Below is a small trained network, with its code and all its weights. Each question gives an input and a target symbol and asks what happens when units are switched off, that is, made to give their printed mean instead of their output.

import numpy as np


def w(rows, s, z=0):
    codes = np.array(rows[::2]) - 128.0
    scale = np.full(codes.shape[1], s)
    scale[-1] = z or s
    return codes * scale


def norm(h):
    return h / np.sqrt((h * h).mean(-1, keepdims=True) + 1e-5)


def f(y):
    return y / 2 * (1 + np.tanh(0.7978845608 * (y + 0.044715 * y**3)))


def softmax(a):
    e = np.exp(a - a.max(-1, keepdims=True))
    return e / e.sum(-1, keepdims=True)


def log_softmax(a):
    a = a - a.max(-1, keepdims=True)
    return a - np.log(np.exp(a).sum(-1, keepdims=True))


def net(x, mask):
    ids = ['ΘΞγδημπω'.index(c) for c in x.split()]
    T = len(ids)
    res = E[ids] + P[:T]
    u = 0
    for l in range(2):
        q, k, v = (norm(res) @ M[l].T for M in (Q, K, V))
        z = softmax(np.where(np.tri(T) > 0, q @ k.T / 4**0.5, -1e9)) @ v
        res = res + np.where(mask[u], z, O[l][:, -1]) @ O[l][:, :-1]
        u += 1
        y = f(norm(res) @ A[l][:, :-1].T + A[l][:, -1])
        res = res + np.where(mask[u : u + 8], y, B[l][:, -1]) @ B[l][:, :-1]
        u += 8
    return log_softmax(norm(res)[-1] @ U[:, :-1].T + U[:, -1])


Q, K, V, O, A, B = {}, {}, {}, {}, {}, {}
E = w([
[90,155,104,197,53,86,114],'Θ',
[88,204,133,138,154,64,120],'Ξ',
[142,196,91,153,107,126,140],'γ',
[163,133,82,85,113,81,63],'δ',
[148,125,159,220,127,172,94],'η',
[207,146,140,74,32,56,204],'μ',
[116,156,164,91,123,55,82],'π',
[129,95,85,109,166,8,195],'ω',
],0.011)
P = w([
[62,96,120,2,168,201,131],'0',
[145,209,130,172,196,154,40],'1',
[157,179,136,177,180,126,52],'2',
[173,156,140,182,172,119,58],'3',
[165,142,131,192,152,111,67],'4',
[165,137,131,209,155,117,89],'5',
[153,103,126,217,134,119,82],'6',
[155,101,120,226,136,132,99],'7',
[152,106,124,230,123,130,110],'8',
[157,127,121,201,131,101,90],'9',
],0.0052)
Q[0] = w([
[77,89,150,31,194,212,218],'0.h1',
[151,125,120,189,131,100,46],'0.h1',
[107,172,113,163,122,160,2],'0.h1',
[125,41,121,49,129,174,180],'0.h1',
],0.0071)
K[0] = w([
[124,197,138,123,161,147,2],'0.h1',
[169,16,133,164,91,64,160],'0.h1',
[190,128,156,160,121,59,218],'0.h1',
[92,156,159,119,179,215,47],'0.h1',
],0.0073)
V[0] = w([
[4,157,56,173,218,147,66],'0.h1',
[81,42,136,160,188,36,203],'0.h1',
[165,187,207,67,7,88,175],'0.h1',
[144,139,40,136,174,66,214],'0.h1',
],0.0044)
O[0] = w([
[26,88,128,184,200,140,88,29],'0.h1',
[97,72,103,119,173,29,124,174],'0.h1',
[100,98,152,99,83,97,189,236],'0.h1',
[95,135,60,96,195,91,254,251],'0.h1',
],0.0068,0.003)
A[0] = w([
[172,78,152,190,197,102,167,179],'0.n1',
[91,169,83,162,202,97,38,173],'0.n2',
[212,127,147,174,97,166,145,221],'0.n3',
[74,173,117,123,128,164,129,136],'0.n4',
[139,196,112,158,118,170,129,4],'0.n5',
[80,84,117,71,180,115,144,53],'0.n6',
[77,187,181,226,83,128,135,176],'0.n7',
[171,39,254,190,180,243,92,142],'0.n8',
],0.0071,0.0029)
B[0] = w([
[101,208,70,87,168,46,102,225],'0.n1',
[253,129,145,207,67,131,126,254],'0.n2',
[140,168,70,13,98,108,157,228],'0.n3',
[147,81,136,174,161,174,189,124],'0.n4',
[132,88,116,120,211,185,162,122],'0.n5',
[120,138,121,180,180,177,57,136],'0.n6',
[164,14,135,120,99,73,202,196],'0.n7',
[38,219,95,162,55,127,173,179],'0.n8',
],0.0062,0.0049)
Q[1] = w([
[183,121,91,62,97,40,156],'1.h1',
[165,214,2,110,77,39,186],'1.h1',
[166,117,179,88,228,188,140],'1.h1',
[80,120,151,92,62,221,113],'1.h1',
],0.0084)
K[1] = w([
[40,97,89,153,148,187,96],'1.h1',
[13,42,148,89,180,236,103],'1.h1',
[161,183,120,149,95,129,157],'1.h1',
[178,126,1,161,197,55,178],'1.h1',
],0.0072)
V[1] = w([
[172,117,171,67,195,2,27],'1.h1',
[174,214,6,81,144,183,80],'1.h1',
[159,55,35,77,196,113,228],'1.h1',
[76,159,168,206,226,173,121],'1.h1',
],0.0061)
O[1] = w([
[151,146,189,126,148,50,58,10],'1.h1',
[202,255,105,121,127,158,101,198],'1.h1',
[251,76,94,117,146,107,155,5],'1.h1',
[162,188,177,217,159,92,212,136],'1.h1',
],0.0084,0.0028)
A[1] = w([
[163,140,178,122,56,157,144,108],'1.n1',
[138,121,71,120,227,102,131,64],'1.n2',
[155,165,197,192,141,91,185,72],'1.n3',
[153,92,164,26,110,133,177,21],'1.n4',
[255,59,120,65,176,88,118,3],'1.n5',
[164,79,91,80,124,89,72,111],'1.n6',
[230,85,89,150,140,186,215,92],'1.n7',
[80,141,240,134,84,114,111,129],'1.n8',
],0.0094,0.0052)
B[1] = w([
[67,87,203,102,93,170,57,194],'1.n1',
[87,142,163,154,80,163,100,175],'1.n2',
[154,137,202,77,136,157,150,211],'1.n3',
[83,109,164,193,127,121,132,179],'1.n4',
[1,198,84,103,151,86,187,223],'1.n5',
[159,124,101,116,121,101,222,219],'1.n6',
[113,87,130,67,223,173,49,254],'1.n7',
[79,92,84,43,201,198,132,187],'1.n8',
],0.0082,0.0036)
U = w([
[108,28,118,170,86,131,135,76],'Θ',
[162,148,251,167,160,135,178,34],'Ξ',
[171,115,95,88,201,226,150,74],'γ',
[204,184,96,113,82,145,15,120],'δ',
[64,198,112,171,95,220,160,172],'η',
[137,150,128,4,75,128,210,143],'μ',
[59,129,185,80,155,127,49,90],'π',
[126,170,64,168,205,61,160,249],'ω',
],0.011,0.0022)

Each question gives the input, a string of symbols that net reads in full, and the target symbol t.
The units are the heads (4 rows each of Q, K, V and O) and the neurons (one row each of A and B). Each row of codes is followed by its name. A weight is (code - 128) times the scale printed after its matrix; where a second scale follows, it is the last column's (O, A, B and U).
mask holds one flag per unit, layer by layer, with each layer's heads first. A switched-off unit (its flag False) gives its mean, the last column of its rows in O or B, instead of its output. The means were averaged over made-up inputs and are rounded, as every weight is.
A unit's drop is (log p(t) with every unit on - log p(t) with that unit switched off) / (log p(t) with every unit on - log p(t) with every unit switched off).
The circuit of an input: a set's keep is (log p(t) with only the set's units on - log p(t) with every unit switched off) / (log p(t) with every unit on - log p(t) with every unit switched off). Starting from the 12 units with the biggest drops (on a tie, the unit counted first), units are removed one at a time, each time the one whose removal leaves the highest keep (on an exact tie, the one counted first), for as long as the keep stays at least 0.8.
units of the circuit, in order: the units of the circuit, biggest drop first
k most important neurons: the k neurons with the biggest drops, biggest first
k most important neurons of layer l: the k neurons of layer l with the biggest drops, biggest first
drop of u: that unit's drop, to one decimal
input π η η, target π: units of the circuit, in order	(1.h1; 0.h1)
input δ δ Ξ η ω η ω δ γ, target δ: 2 most important neurons	(0.n7; 1.n5)
input Ξ π Ξ η, target Ξ: 2 most important neurons of layer 0	(0.n7; 0.n4)
input π η δ η γ, target γ: 4 most important neurons	(1.n8; 0.n5; 0.n1; 0.n3)
input η η Θ η ω ω μ π δ, target η: units of the circuit, in order	(1.h1; 0.h1; 0.n8)
input δ η η ω Θ μ η Θ η μ, target δ: units of the circuit, in order	(1.h1)
input δ γ η Ξ, target Ξ: units of the circuit, in order	(0.n3; 1.n3; 0.n7)
input δ Θ Θ, target Θ: units of the circuit, in order	(0.h1; 0.n7)
input Ξ γ Θ η δ ω η, target Ξ: units of the circuit, in order	(1.h1; 1.n3; 0.h1)
input π ω π δ η Θ μ Θ, target π: units of the circuit, in order	(1.h1; 0.n3)
input γ δ Θ μ δ μ π μ ω, target γ: units of the circuit, in order	(1.h1; 1.n7; 0.h1)
input π Θ γ η μ μ η η, target π: units of the circuit, in order	(1.h1; 0.h1; 1.n1)
input η Ξ δ δ Θ, target Θ: 2 most important neurons	(0.n7; 0.n1)
input δ Θ μ η η, target δ: most important neuron	(0.n7)
input η η Ξ, target η: 2 most important neurons of layer 0	(0.n8; 0.n6)
input η π Θ μ Θ, target μ: drop of 1.h1	-0.6
input δ δ η Θ, target δ: drop of 0.h1	0.8
input π η Ξ μ, target π: drop of 0.n1	0.1
input Θ η η η γ, target γ: 2 most important neurons	(1.n7; 0.n5)
input η η Θ η η π δ η η δ, target δ: units of the circuit, in order	(0.h1)
input δ ω γ δ δ μ η ω η η, target ω: 2 most important neurons of layer 0	(0.n1; 0.n8)
input η Ξ π π π η μ, target η: 2 most important neurons	(0.n8; 0.n2)
